The symbols move the items like this.
fidi: p>koti, x>bolo, e>tuto, i>gige, y>zota, t>nusi, h>mesa
sasu: p>zite, x>kepo, e>tata, i>susi, y>zoke, t>zuso, h>fele
viva: p>rava, x>ziro, e>zuvi, i>fure, y>kiza, t>lapu, h>puzu
bive: p>bedo, x>vefu, e>vusu, i>teto, y>buni, t>puzu, h>lapu
dize: p>lere, x>suda, e>rude, i>dulu, y>vodo, t>podo, h>kote
duno: p>sifa, x>lami, e>dibo, i>mapu, y>mesa, t>pufu, h>zota
lere: p>dize, x>kiza, e>gava, i>zuso, y>ziro, t>susi, h>degi
peka: p>gato, x>rori, e>muma, i>dini, y>nare, t>kote, h>podo
lave: p>nika, x>fele, e>padi, i>buni, y>teto, t>suna, h>kepo
zolu: p>zita, x>dibo, e>lami, i>livi, y>kedo, t>dafa, h>totu
rude: p>gava, x>bala, e>dize, i>rimi, y>safe, t>numu, h>raze
zite: p>sasu, x>dose, e>toso, i>podo, y>vadu, t>dulu, h>dini
dose: p>kepo, x>zite, e>nuva, i>nanu, y>sivu, t>zosa, h>nika
suda: p>kiza, x>dize, e>bala, i>zosa, y>rava, t>nanu, h>ziso
fote: p>renu, x>sora, e>nozu, i>kivu, y>vilo, t>rufi, h>dabu
sodo: p>vusu, x>fopi, e>bedo, i>lopa, y>nevi, t>vuza, h>tusu
fure: p>pabu, x>totu, e>zota, i>viva, y>tuto, t>tiva, h>dibo
zuvi: p>noku, x>rufi, e>viva, i>zota, y>gige, t>sora, h>mapu
rize: p>lami, x>sifa, e>zita, i>duda, y>tava, t>zara, h>teka
suna: p>gepi, x>kedo, e>mesa, i>teko, y>dibo, t>lave, h>tuto
kivu: p>fepi, x>gure, e>zoke, i>fote, y>tata, t>kivo, h>rudo
pubo: p>puzu, x>supo, e>vuza, i>sade, y>ziso, t>bedo, h>rava
teko: p>ziso, x>degi, e>nomi, i>suna, y>puzu, t>buni, h>kiza
lufu: p>nanu, x>susi, e>fubo, i>kepo, y>lapu, t>kiza, h>buni
rogu: p>fubo, x>numu, e>nanu, i>nuva, y>tusu, t>bala, h>nevi
fele: p>dini, x>lave, e>fimo, i>gato, y>dafa, t>kedo, h>sasu
buni: p>rori, x>gato, e>bani, i>lave, y>bive, t>teko, h>lufu
rudo: p>zara, x>pufu, e>dafa, i>dabu, y>fimo, t>lami, h>kivu
totu: p>kulu, x>fure, e>kivo, i>ziro, y>zuso, t>zoke, h>zolu
zoke: p>vadu, x>tiva, e>kivu, i>nozu, y>sasu, t>totu, h>dafa
rufi: p>safe, x>zuvi, e>ziro, i>kivo, y>gava, t>fote, h>bosa
rira: p>nozu, x>palo, e>renu, i>vadu, y>podo, t>vodo, h>nare
puzu: p>pubo, x>livi, e>mapu, i>dibo, y>teko, t>bive, h>viva
sade: p>dibo, x>zita, e>sifa, i>pubo, y>gepi, t>basi, h>pabu
gepi: p>suna, x>pivu, e>zela, i>ziso, y>sade, t>nika, h>zosa
livi: p>supo, x>puzu, e>bosa, i>zolu, y>degi, t>vefu, h>ziro
nanu: p>lufu, x>podo, e>rogu, i>dose, y>palo, t>suda, h>rori
bala: p>gige, x>rude, e>suda, i>koti, y>noku, t>rogu, h>-
zota: p>gelu, x>kivo, e>fure, i>zuvi, y>fidi, t>gure, h>duno
nare: p>vefu, x>bedo, e>fopi, i>bebe, y>peka, t>supo, h>rira
basi: p>teto, x>bebe, e>lopa, i>bedo, y>nika, t>sade, h>sivu
zela: p>mesa, x>tava, e>gepi, i>-, y>sifa, t>sepe, h>koti
vusu: p>sodo, x>dabu, e>bive, i>pufu, y>bani, t>mapu, h>sora
pabu: p>fure, x>kulu, e>gelu, i>rava, y>zosa, t>sivu, h>sade
dafa: p>bebe, x>teto, e>rudo, i>vefu, y>fele, t>zolu, h>zoke
vilo: p>numu, x>fubo, e>susi, i>tata, y>fote, t>gava, h>mivu
sepe: p>padi, x>viko, e>nika, i>nevi, y>lopa, t>zela, h>nuva
gava: p>rude, x>gige, e>lere, i>bolo, y>rufi, t>vilo, h>zeze
nika: p>lave, x>dini, e>sepe, i>rori, y>basi, t>gepi, h>dose
muma: p>mivu, x>nevi, e>peka, i>viko, y>fopi, t>raze, h>numu
tata: p>toso, x>nusi, e>sasu, i>vilo, y>kivu, t>bolo, h>fimo
mapu: p>vuza, x>bosa, e>puzu, i>duno, y>nomi, t>vusu, h>zuvi
rava: p>viva, x>vodo, e>noku, i>pabu, y>suda, t>palo, h>pubo
muso: p>gure, x>fepi, e>sivu, i>tusu, y>nuva, t>gelu, h>lopa
tusu: p>sora, x>renu, e>palo, i>muso, y>rogu, t>noku, h>sodo
sora: p>tusu, x>fote, e>lapu, i>gure, y>fubo, t>zuvi, h>vusu
fepi: p>kivu, x>muso, e>vadu, i>renu, y>toso, t>teka, h>zara
gato: p>peka, x>buni, e>mivu, i>fele, y>vefu, t>degi, h>susi
teka: p>kivo, x>gelu, e>kulu, i>safe, y>rimi, t>fepi, h>rize
bolo: p>rimi, x>fidi, e>zuso, i>gava, y>kivo, t>tata, h>givu
pufu: p>lopa, x>rudo, e>teto, i>vusu, y>padi, t>duno, h>gure
zeze: p>raze, x>nomi, e>degi, i>givu, y>bosa, t>mivu, h>gava
fopi: p>dabu, x>sodo, e>nare, i>zara, y>muma, t>duda, h>renu
degi: p>kote, x>teko, e>zeze, i>kedo, y>livi, t>gato, h>lere
kulu: p>totu, x>pabu, e>teka, i>vodo, y>dulu, t>vadu, h>zita
vuza: p>mapu, x>duda, e>pubo, i>sifa, y>-, t>sodo, h>noku
rori: p>buni, x>peka, e>nevi, i>nika, y>bedo, t>ziso, h>nanu
susi: p>podo, x>lufu, e>vilo, i>sasu, y>nozu, t>lere, h>gato
numu: p>vilo, x>rogu, e>podo, i>toso, y>renu, t>rude, h>muma
nozu: p>rira, x>lapu, e>fote, i>zoke, y>susi, t>ziro, h>vefu
safe: p>rufi, x>noku, e>vodo, i>teka, y>rude, t>renu, h>duda
bedo: p>bive, x>nare, e>sodo, i>basi, y>rori, t>pubo, h>palo
dabu: p>fopi, x>vusu, e>vefu, i>rudo, y>mivu, t>bosa, h>fote
bebe: p>dafa, x>basi, e>zara, i>nare, y>dini, t>zita, h>vadu
pivu: p>kedo, x>gepi, e>tava, i>kote, y>zita, t>dini, h>dulu
kiza: p>suda, x>lere, e>gige, i>tuto, y>viva, t>lufu, h>teko
gelu: p>zota, x>teka, e>pabu, i>noku, y>koti, t>muso, h>sifa
koti: p>fidi, x>rimi, e>zosa, i>bala, y>gelu, t>nuva, h>zela
gige: p>bala, x>gava, e>kiza, i>fidi, y>zuvi, t>fubo, h>nomi
padi: p>sepe, x>fimo, e>lave, i>bani, y>pufu, t>mesa, h>nusi
mesa: p>zela, x>givu, e>suna, i>nomi, y>duno, t>padi, h>fidi
vadu: p>zoke, x>sivu, e>fepi, i>rira, y>zite, t>kulu, h>bebe
vefu: p>nare, x>bive, e>dabu, i>dafa, y>gato, t>livi, h>nozu
kivo: p>teka, x>zota, e>totu, i>rufi, y>bolo, t>kivu, h>lami
duda: p>bosa, x>vuza, e>supo, i>rize, y>raze, t>fopi, h>safe
nevi: p>bani, x>muma, e>rori, i>sepe, y>sodo, t>-, h>rogu
bani: p>nevi, x>mivu, e>buni, i>padi, y>vusu, t>nomi, h>fubo
teto: p>basi, x>dafa, e>pufu, i>bive, y>lave, t>dibo, h>tiva
palo: p>lapu, x>rira, e>tusu, i>sivu, y>nanu, t>rava, h>bedo
rimi: p>bolo, x>koti, e>dulu, i>rude, y>teka, t>toso, h>tava
mivu: p>muma, x>bani, e>gato, i>fimo, y>dabu, t>zeze, h>vilo
ziro: p>vodo, x>viva, e>rufi, i>totu, y>lere, t>nozu, h>livi
zosa: p>tuto, x>dulu, e>koti, i>suda, y>pabu, t>dose, h>gepi
nuva: p>nusi, x>toso, e>dose, i>rogu, y>muso, t>koti, h>sepe
toso: p>tata, x>nuva, e>zite, i>numu, y>fepi, t>rimi, h>viko
gure: p>muso, x>kivu, e>tiva, i>sora, y>nusi, t>zota, h>pufu
tuto: p>zosa, x>zuso, e>fidi, i>kiza, y>fure, t>kepo, h>suna
kepo: p>dose, x>sasu, e>nusi, i>lufu, y>tiva, t>tuto, h>lave
dulu: p>zuso, x>zosa, e>rimi, i>dize, y>kulu, t>zite, h>pivu
renu: p>fote, x>tusu, e>rira, i>fepi, y>numu, t>safe, h>fopi
supo: p>livi, x>pubo, e>duda, i>zita, y>kote, t>nare, h>vodo
fimo: p>viko, x>padi, e>fele, i>mivu, y>rudo, t>givu, h>tata
ziso: p>teko, x>kote, e>-, i>gepi, y>pubo, t>rori, h>suda
bosa: p>duda, x>mapu, e>livi, i>lami, y>zeze, t>dabu, h>rufi
tiva: p>sivu, x>zoke, e>gure, i>lapu, y>kepo, t>fure, h>teto
zara: p>rudo, x>lopa, e>bebe, i>fopi, y>viko, t>rize, h>fepi
viko: p>fimo, x>sepe, e>dini, i>muma, y>zara, t>tava, h>toso
nomi: p>-, x>zeze, e>teko, i>mesa, y>mapu, t>bani, h>gige
zita: p>zolu, x>sade, e>rize, i>supo, y>pivu, t>bebe, h>kulu
podo: p>susi, x>nanu, e>numu, i>zite, y>rira, t>dize, h>peka
kote: p>degi, x>ziso, e>raze, i>pivu, y>supo, t>peka, h>dize
raze: p>zeze, x>-, e>kote, i>tava, y>duda, t>muma, h>rude
givu: p>tava, x>mesa, e>kedo, i>zeze, y>lami, t>fimo, h>bolo
dibo: p>sade, x>zolu, e>duno, i>puzu, y>suna, t>teto, h>fure
vodo: p>ziro, x>rava, e>safe, i>kulu, y>dize, t>rira, h>supo
kedo: p>pivu, x>suna, e>givu, i>degi, y>zolu, t>fele, h>zuso
fubo: p>rogu, x>vilo, e>lufu, i>nusi, y>sora, t>gige, h>bani
sifa: p>duno, x>rize, e>sade, i>vuza, y>zela, t>lopa, h>gelu
lopa: p>pufu, x>zara, e>basi, i>sodo, y>sepe, t>sifa, h>muso
noku: p>zuvi, x>safe, e>rava, i>gelu, y>bala, t>tusu, h>vuza
zuso: p>dulu, x>tuto, e>bolo, i>lere, y>totu, t>sasu, h>kedo
nusi: p>nuva, x>tata, e>kepo, i>fubo, y>gure, t>fidi, h>padi
lami: p>rize, x>duno, e>zolu, i>bosa, y>givu, t>rudo, h>kivo
dini: p>fele, x>nika, e>viko, i>peka, y>bebe, t>pivu, h>zite
tava: p>givu, x>zela, e>pivu, i>raze, y>rize, t>viko, h>rimi
sivu: p>tiva, x>vadu, e>muso, i>palo, y>dose, t>pabu, h>basi
lapu: p>palo, x>nozu, e>sora, i>tiva, y>lufu, t>viva, h>bive

The rows follow the links: the fewer symbols apart two items are, the more alike their rows tend to be.

Some items and rows for them; each showing differs a little:
tava: [4,-5,9,0,39,8,-17,1,14,-69,-5,-11,33,6,26,-1,-2,-7,20,2,-20,-19,-12,-15,-13,-19,20,-47,-8,1,5,7,-26,8,-10,-8,23,18,-17,4,-12,-3,-1,4,14,-8,-16,-19,-4,3,18,12,-14,-8,32,15,-6,-14,-26,-9,7,-5,-28,1,-10,24,41,3,-13]
bani: [12,13,-32,17,-17,28,-9,27,-45,20,-8,17,7,17,-16,12,20,-12,-7,-19,-5,-3,0,-26,-10,3,-28,11,0,45,-6,-13,0,20,18,26,-29,8,-16,-20,-6,-10,1,-10,-44,4,-1,21,19,5,20,3,10,-7,-32,-20,-25,15,-25,-23,13,-2,26,14,-3,6,-11,-17,9]
fele: [0,13,-6,26,6,7,9,0,4,6,-18,-5,21,21,-16,47,-14,1,2,-29,25,-16,-44,-24,20,1,-15,5,-13,-4,-10,-22,-7,-15,13,19,10,-3,-14,23,-34,4,-34,-4,6,9,-14,11,6,-13,6,-29,-16,-5,6,10,34,25,-11,19,25,6,-18,-4,-4,-41,-21,-34,26]
padi: [24,18,-26,38,5,18,-5,24,-23,-21,10,13,27,12,-11,46,20,-1,19,-34,15,-21,-12,-19,12,-11,-4,-15,-24,22,22,-15,-34,-9,33,30,-27,21,-24,-1,-35,-4,-6,-6,-15,5,-12,0,11,-8,13,-21,-5,0,-4,-17,-4,9,-27,6,20,-2,11,7,-4,18,-29,4,7]
vadu: [-28,-24,15,18,7,-10,9,-18,2,19,19,-13,3,-12,-33,19,-6,3,4,0,39,-7,15,17,-3,0,13,10,-6,-34,-5,2,1,-25,-5,-6,33,-15,7,-12,-13,-9,-18,-8,31,-7,7,4,-15,12,-27,-16,-6,-14,21,5,27,-3,18,59,-3,20,-15,-13,-17,-30,-29,9,-16]
noku: [0,-17,2,-31,0,-10,-9,0,-4,-4,14,-1,-11,-10,21,-47,17,-6,-4,29,-27,11,44,14,-11,-2,17,-4,20,5,5,13,14,21,-20,-21,0,-1,19,-20,35,-5,31,4,0,-3,13,-14,-2,18,-2,27,12,8,-8,-12,-31,-16,9,-15,-28,-1,24,7,3,33,24,36,-33]
fopi: [-30,-30,-25,11,12,20,-16,18,-28,10,4,7,23,-9,-42,-13,-2,-1,-23,9,12,-5,20,-4,-31,-6,17,19,6,19,-6,-7,19,21,13,3,26,-8,18,-23,5,-37,1,1,-12,-20,25,31,18,26,11,9,2,-29,-9,-21,-33,0,-18,21,-7,-16,14,-1,-23,-2,11,4,-31]
sodo: [-13,-22,-30,14,-6,11,-23,34,-38,17,14,11,10,-26,-37,-20,8,-4,-35,5,-2,-6,38,-2,-38,-8,12,24,13,27,8,-9,9,10,10,1,-1,-10,5,-34,14,-23,3,-12,-10,-4,14,33,9,18,12,11,10,-14,-12,-28,-28,3,-19,13,-11,4,18,0,-11,4,-6,17,-24]
zela: [17,-3,1,0,19,-2,-21,19,17,-71,15,-6,26,-13,19,-8,14,-11,22,5,-24,-23,7,-16,-21,-18,17,-36,2,21,19,4,-31,-5,-11,-9,4,22,-25,1,11,1,11,-8,23,8,-21,-23,-3,4,17,-1,-13,6,29,8,-9,-11,-33,-21,4,6,-18,-3,8,28,22,19,-18]
bosa: [17,11,-10,-23,25,-7,-20,-2,9,5,-17,17,-1,-6,17,-32,-7,6,-42,-5,-27,15,-3,4,13,4,15,-1,-6,3,13,10,4,24,14,15,-22,-5,21,24,1,-1,4,30,-33,-17,28,11,27,9,23,15,10,-4,-28,-19,-34,-6,6,-29,-7,-31,10,0,-6,19,50,1,1]
livi: [3,17,0,-32,9,-20,-3,-7,31,20,-31,7,-21,-14,7,-34,-24,14,-50,7,-16,16,-12,-6,12,19,4,23,2,-16,2,6,25,12,-1,3,-1,-14,34,42,17,15,-4,28,-7,-7,22,24,16,-5,16,0,-3,6,-30,12,1,11,12,-23,-13,-23,-10,-2,6,-31,34,-25,26]
fote: [-12,1,-15,3,10,8,4,-25,-37,61,1,11,-4,19,-11,8,4,0,-11,-6,18,16,12,14,6,4,0,23,-17,9,-15,-2,11,23,16,24,-14,-14,10,-19,-13,-20,6,12,-37,-21,30,15,19,12,-21,14,20,-23,-43,-35,-28,-5,22,16,-10,-18,37,14,-29,22,-1,-3,-5]
toso: [-30,-16,-10,27,24,25,0,-11,-27,-13,14,-9,37,24,-10,46,12,-11,45,-5,28,-11,-3,-5,-14,-18,16,-28,-14,11,-21,-6,-23,0,1,4,29,15,-28,-32,-29,-18,-9,-22,4,-6,-13,-11,-10,12,-26,-1,-3,-20,28,-18,0,-12,-14,23,8,9,3,-8,-27,31,-12,9,-24]
zoke: [-10,14,7,16,6,-14,26,-37,3,45,12,4,-11,7,-18,32,-16,3,-1,-23,40,1,-13,18,27,8,-7,22,-27,-31,2,-6,1,-31,19,19,-3,-10,12,10,-28,-1,-21,12,9,1,11,5,-1,-10,-23,-23,6,-11,-5,1,24,1,30,42,8,9,2,-4,-16,-24,-36,2,15]
vefu: [-12,3,-13,-7,-14,-2,2,-1,-3,49,-23,15,-9,-7,-35,-3,-18,9,-49,-11,18,8,-13,-1,7,15,-15,43,5,0,-7,-13,28,7,21,22,-1,-35,22,17,-3,-6,-17,14,-15,-10,24,36,23,2,13,-9,6,-12,-21,-2,10,17,11,4,3,-14,6,-4,-3,-44,-10,-29,22]
rize: [-3,-5,12,-5,56,-10,-17,-1,28,-53,12,-9,22,-21,17,-15,-10,1,-8,18,-13,-19,3,5,-3,-13,45,-19,-8,-8,27,12,-27,-11,2,-9,11,2,7,15,-4,-3,7,6,14,-15,12,-6,7,20,14,-1,-13,-3,24,-1,-10,-14,-13,7,-7,-21,-22,-6,-20,20,38,30,-35]
bive: [7,14,-15,9,-32,-7,6,35,-7,53,-5,22,-14,-21,-34,-5,0,10,-41,-10,10,1,5,-6,5,15,-19,53,4,1,11,-14,25,-12,19,14,-20,-26,22,2,15,0,-5,0,-9,11,12,29,16,2,18,-7,7,0,-31,-1,3,18,5,4,3,-4,11,8,11,-45,-36,-18,17]
bolo: [15,21,12,-3,27,-4,14,-35,16,-32,3,-8,7,32,45,18,7,-17,38,-7,-10,0,-32,-3,34,-2,5,-45,-22,-1,-2,9,-25,11,-6,12,-12,28,-27,22,-37,12,5,10,-11,-12,-2,-29,-5,-9,-13,-4,-5,5,0,1,-4,-20,5,-21,4,-6,5,8,-7,42,25,-5,12]
nanu: [-23,-25,-1,5,-49,18,6,10,-32,33,0,-10,-17,9,-24,9,15,-3,23,12,8,5,19,-9,-24,7,-33,18,25,7,-41,-7,25,10,-20,-20,24,-4,2,-40,28,-6,0,-18,5,18,-23,2,-21,-10,-23,7,4,5,-2,14,12,17,-5,7,-2,29,12,3,15,-15,-26,-13,-1]
nika: [-8,-12,-4,33,-15,10,5,37,0,-26,5,-3,17,-4,-34,27,3,1,10,-9,18,-24,-9,-18,-29,-6,-7,-7,2,6,1,-11,-16,-28,1,-4,14,6,-18,-9,-4,-1,-17,-28,30,20,-32,1,-13,10,0,-18,-10,8,26,18,33,22,-27,14,19,29,-26,-15,12,-36,-36,-4,4]
rira: [-41,-27,4,-3,-18,-7,8,-13,-22,50,-5,3,-13,-3,-35,-5,-11,12,-15,18,28,19,19,11,-21,7,-4,37,21,-19,-25,5,35,5,-9,-13,36,-29,28,-24,13,-12,-8,2,9,-9,4,26,-7,9,-16,-2,5,-13,-4,9,6,6,14,28,-12,12,8,-13,-6,-26,-8,-9,-12]
pubo: [8,-6,14,-24,-21,-19,-7,24,29,-10,-10,-1,-18,-43,3,-49,-7,3,-43,32,-20,3,24,3,-21,4,0,21,30,-7,16,8,27,-6,-20,-25,7,-18,26,3,48,10,10,5,18,7,-7,8,-2,-1,23,12,3,17,4,24,7,7,-2,-19,-13,1,-22,-5,19,-22,18,-1,-10]
tusu: [-21,-22,-15,7,-14,11,-12,12,-43,34,18,3,3,-5,-25,-20,19,-2,-9,15,11,0,49,16,-29,-2,5,16,10,19,-7,4,14,10,6,-6,3,-8,13,-50,18,-28,12,-1,-12,-8,7,10,-4,24,-13,19,15,-9,-20,-24,-28,-9,0,21,-7,6,35,5,-6,25,-22,23,-40]
fure: [37,16,24,-13,-8,-35,21,-24,39,4,24,-9,-31,-13,26,-8,-7,6,4,-7,-1,5,-1,23,39,16,3,-1,-12,-33,36,8,-5,-27,-7,2,-31,10,8,25,-3,22,13,11,20,13,8,-24,-10,-17,-10,-16,0,23,-3,6,15,-10,40,9,3,3,-8,9,13,-1,-13,22,19]
gige: [22,15,-4,-25,-15,3,-5,-12,-13,-4,-11,0,-14,20,40,-19,21,-13,14,0,-38,18,0,-7,18,5,-17,-18,5,20,-6,3,1,30,-7,0,-28,15,-7,-9,13,4,24,4,-32,3,-2,-18,5,-10,-4,26,7,15,-21,-10,-30,-3,-6,-53,-7,-23,30,19,16,46,21,-6,11]

Each walk starts at a row. The symbols on each line, taken left to right, move it on to the next item.
Each answer is a row, close to the row of the item it stands for.
---
[0,-17,15,-36,-25,-20,2,-5,16,11,9,-13,-34,-14,8,-47,-9,9,-7,33,-19,12,28,20,-13,3,-5,16,23,-19,0,10,33,2,-30,-31,2,-13,23,-8,46,16,20,5,22,6,4,-6,-18,-2,-10,15,8,18,-2,18,3,-4,16,-4,-28,7,1,-1,22,-7,10,7,-12]
y x e i x t -> [-16,-17,1,30,-4,26,4,7,-31,-16,26,-6,26,11,-9,30,27,-16,47,-4,16,-13,14,-3,-15,-19,3,-25,-9,12,-5,-3,-28,-9,-2,-2,4,14,-29,-36,-22,-17,0,-23,9,7,-21,-22,-15,10,-23,-5,-7,-9,17,-14,-1,-7,-17,24,4,28,10,0,-11,26,-27,21,-25]
p y x h x p h -> [-7,-22,-8,27,3,4,2,7,-20,6,42,-5,10,-12,-25,12,15,-15,10,-3,30,-19,37,17,-23,-13,27,-7,-6,-2,9,0,-27,-23,10,-5,-5,5,-5,-32,-9,-25,4,-12,13,-6,3,-3,-12,19,-22,-9,2,-21,10,-20,-7,-19,-1,53,-4,20,18,5,-18,28,-32,41,-31]
---
[1,19,-13,-24,7,9,-2,-23,-5,-2,-27,2,-5,35,49,-11,10,-2,16,4,-23,26,-14,1,17,-1,-10,-18,-4,14,-22,5,8,38,-10,-4,-7,14,-4,5,-1,11,15,11,-37,-3,-3,-10,11,-12,-6,28,11,-3,-18,-6,-31,-7,5,-42,-8,-20,18,12,-3,46,46,-18,14]
h p e i i t i -> [-29,-13,6,19,4,12,1,16,0,-20,-7,-4,25,-6,-32,32,-6,8,14,-13,30,-17,-26,-17,-11,-8,-3,-1,7,-5,-15,-11,-12,-15,-6,-3,33,-3,-16,-6,-19,-5,-32,-14,31,2,-19,7,-8,2,6,-16,-16,-8,32,13,39,15,-25,23,16,21,-38,-24,-5,-37,-17,-16,1]
t x x t y -> [-14,-19,2,21,16,-6,7,4,17,1,8,-1,9,-22,-44,12,-17,9,-20,3,36,-22,-4,-1,-9,1,23,20,-7,-21,4,-10,-6,-29,12,1,30,-21,5,8,-7,-10,-19,-9,30,-2,6,20,3,17,6,-20,-18,-18,22,8,25,12,-5,49,3,11,-31,-18,-18,-40,-16,7,-18]
---
[-28,-16,-28,11,0,33,-14,23,-44,-6,-18,8,26,10,-26,5,12,-4,-4,4,2,3,6,-27,-36,-10,-5,1,20,39,-30,-2,7,35,8,-3,27,-7,-18,-30,6,-25,-8,-5,-16,-12,-4,25,10,16,18,13,-4,-25,3,-14,-17,6,-40,-4,-3,-2,7,-4,-16,5,14,-19,-12]
h p e p h x -> [-16,-15,-13,8,-47,21,-5,41,-25,10,-17,5,1,-10,-39,1,8,2,-13,16,6,-6,16,-19,-29,-5,-32,32,30,18,-25,-15,24,5,-6,-7,20,-12,-7,-23,27,-12,-4,-11,12,13,-30,22,-7,3,14,-5,-3,-3,-1,12,15,25,-27,2,2,25,-7,-8,21,-34,-18,-24,-1]
i i y p p h -> [-19,-25,2,0,-35,-2,9,3,-16,44,12,5,-29,-17,-34,-16,6,7,-20,20,24,11,35,10,-35,7,-11,38,14,-1,-20,-7,38,-8,-11,-17,13,-21,26,-30,27,-9,6,-14,15,3,9,9,-14,5,-19,1,7,2,-9,5,10,7,14,28,-8,25,14,-2,10,-27,-33,3,-14]
---
[23,5,-40,13,-7,10,-17,27,-29,36,4,13,-3,-12,-24,2,7,5,-38,-15,4,-3,15,-4,-1,2,-3,25,-7,31,14,-11,6,11,28,25,-30,-13,12,-16,4,-10,6,1,-36,-10,25,25,26,7,16,-5,13,-10,-43,-33,-27,5,-3,-2,7,-16,31,10,-6,-1,-15,9,-8]
i h p h i p p t -> [19,-12,-16,-24,11,-7,-26,32,7,-18,11,1,-8,-34,1,-55,5,-3,-32,26,-32,-2,39,-2,-30,-7,19,-2,16,11,24,8,9,16,-5,-10,-4,-1,19,-13,40,-12,30,7,-2,-8,15,-2,9,17,25,22,8,2,-4,-9,-32,-6,-5,-19,-16,-18,8,8,5,17,31,14,-23]
i e t t e h y y -> [14,-9,18,-9,22,-20,-2,-9,21,-31,36,-14,3,-17,22,-17,3,-8,17,15,-8,-10,35,23,-7,-13,37,-33,-8,-18,35,11,-24,-15,-9,-19,-10,11,5,-7,4,3,19,-5,19,-5,7,-32,-15,11,-11,5,5,2,12,-6,-10,-23,12,18,-16,0,0,0,-4,45,8,51,-37]
---
[-14,-7,7,-23,-3,6,-8,9,16,-23,-37,-5,-7,5,8,-27,-12,8,-7,27,-25,11,-20,-17,-17,-3,-3,-3,35,-4,-25,8,28,21,-29,-21,34,-8,4,9,29,2,-7,6,14,1,-23,9,1,-10,21,21,-9,15,18,32,11,11,-17,-35,-15,-6,-32,-13,10,-29,43,-35,4]
t e h e y e t e p -> [-1,12,12,-35,-7,-23,11,-32,29,36,-20,-2,-37,6,27,-30,-20,10,-17,10,-13,31,-9,17,24,22,1,22,4,-26,-9,16,37,17,-12,-4,-2,-17,33,21,23,16,1,22,-1,-6,23,1,4,-9,-13,9,7,10,-17,10,1,-2,32,-15,-19,-10,0,9,7,-8,22,-17,14]
p x y t i x x y h -> [-3,-12,12,27,-9,-8,8,32,14,-2,13,-5,12,-33,-41,11,-5,3,-15,-6,27,-28,16,9,-17,-3,7,20,6,-7,21,-12,-8,-31,8,-2,11,-15,4,-4,4,-10,-14,-25,34,6,-7,9,-9,13,5,-25,-14,-4,17,9,34,15,-12,49,5,29,-18,-14,6,-43,-44,15,-12]
---
[5,-19,-10,29,20,6,-11,27,-15,-16,33,5,26,-35,-33,8,10,-7,-11,-3,20,-27,31,-1,-21,-19,25,-2,-8,11,29,-9,-27,-25,20,10,-2,4,1,-16,-8,-23,-2,-14,13,-8,7,3,2,26,1,-10,5,-15,12,-20,-1,-9,-25,38,0,3,2,-6,-19,5,-28,32,-33]
e x x e i y -> [-14,-18,-31,18,-15,29,-26,48,-50,-12,-8,9,21,0,-28,-3,22,-6,3,4,-4,-10,22,-30,-45,-10,-7,4,15,45,-19,-9,4,23,3,-3,8,2,-16,-38,13,-24,4,-19,-16,-1,-19,19,6,14,17,14,5,-12,-3,-10,-23,14,-31,-8,5,5,10,1,1,5,-9,-11,-17]
h p x h h i i p x -> [-19,-24,-17,12,-20,33,-11,14,-51,14,6,1,6,12,-7,5,27,-14,20,15,5,3,32,-3,-31,-9,-15,1,16,36,-25,-5,1,20,-7,-10,18,8,-13,-58,14,-23,12,-17,-14,3,-19,-1,-10,10,-19,18,14,-8,-6,-16,-29,5,-12,-4,0,16,35,3,-4,19,-17,-1,-22]
---
[32,21,-14,-11,-7,13,-20,20,-5,-21,-19,4,3,11,24,-25,16,-5,-1,-3,-46,9,-3,-19,7,-5,-14,-12,7,34,10,6,3,27,2,6,-32,14,-10,6,16,9,22,14,-34,8,-11,-4,15,-10,24,14,11,19,-21,-7,-27,0,-16,-60,-6,-23,19,11,19,22,31,-14,13]
i i y p p h -> [21,8,-5,-27,-8,-13,-3,-15,5,19,9,1,-20,3,30,-37,7,-6,-14,6,-24,20,22,14,18,15,7,0,-4,3,14,12,6,22,2,5,-34,9,14,1,18,9,27,24,-30,-10,19,-10,12,0,-8,23,11,6,-33,-24,-39,-9,28,-25,-17,-28,30,13,1,38,21,20,-2]
i y t t e e h -> [50,23,-7,3,13,5,-6,15,18,-48,1,0,10,4,33,8,8,-8,12,-18,-31,-14,-16,-15,20,-7,0,-32,-17,18,29,0,-34,-4,7,11,-31,26,-20,19,-15,17,9,-1,-6,10,-5,-20,10,-12,20,-6,-4,14,0,-1,-8,-2,-24,-27,10,-12,-5,12,9,28,13,5,16]
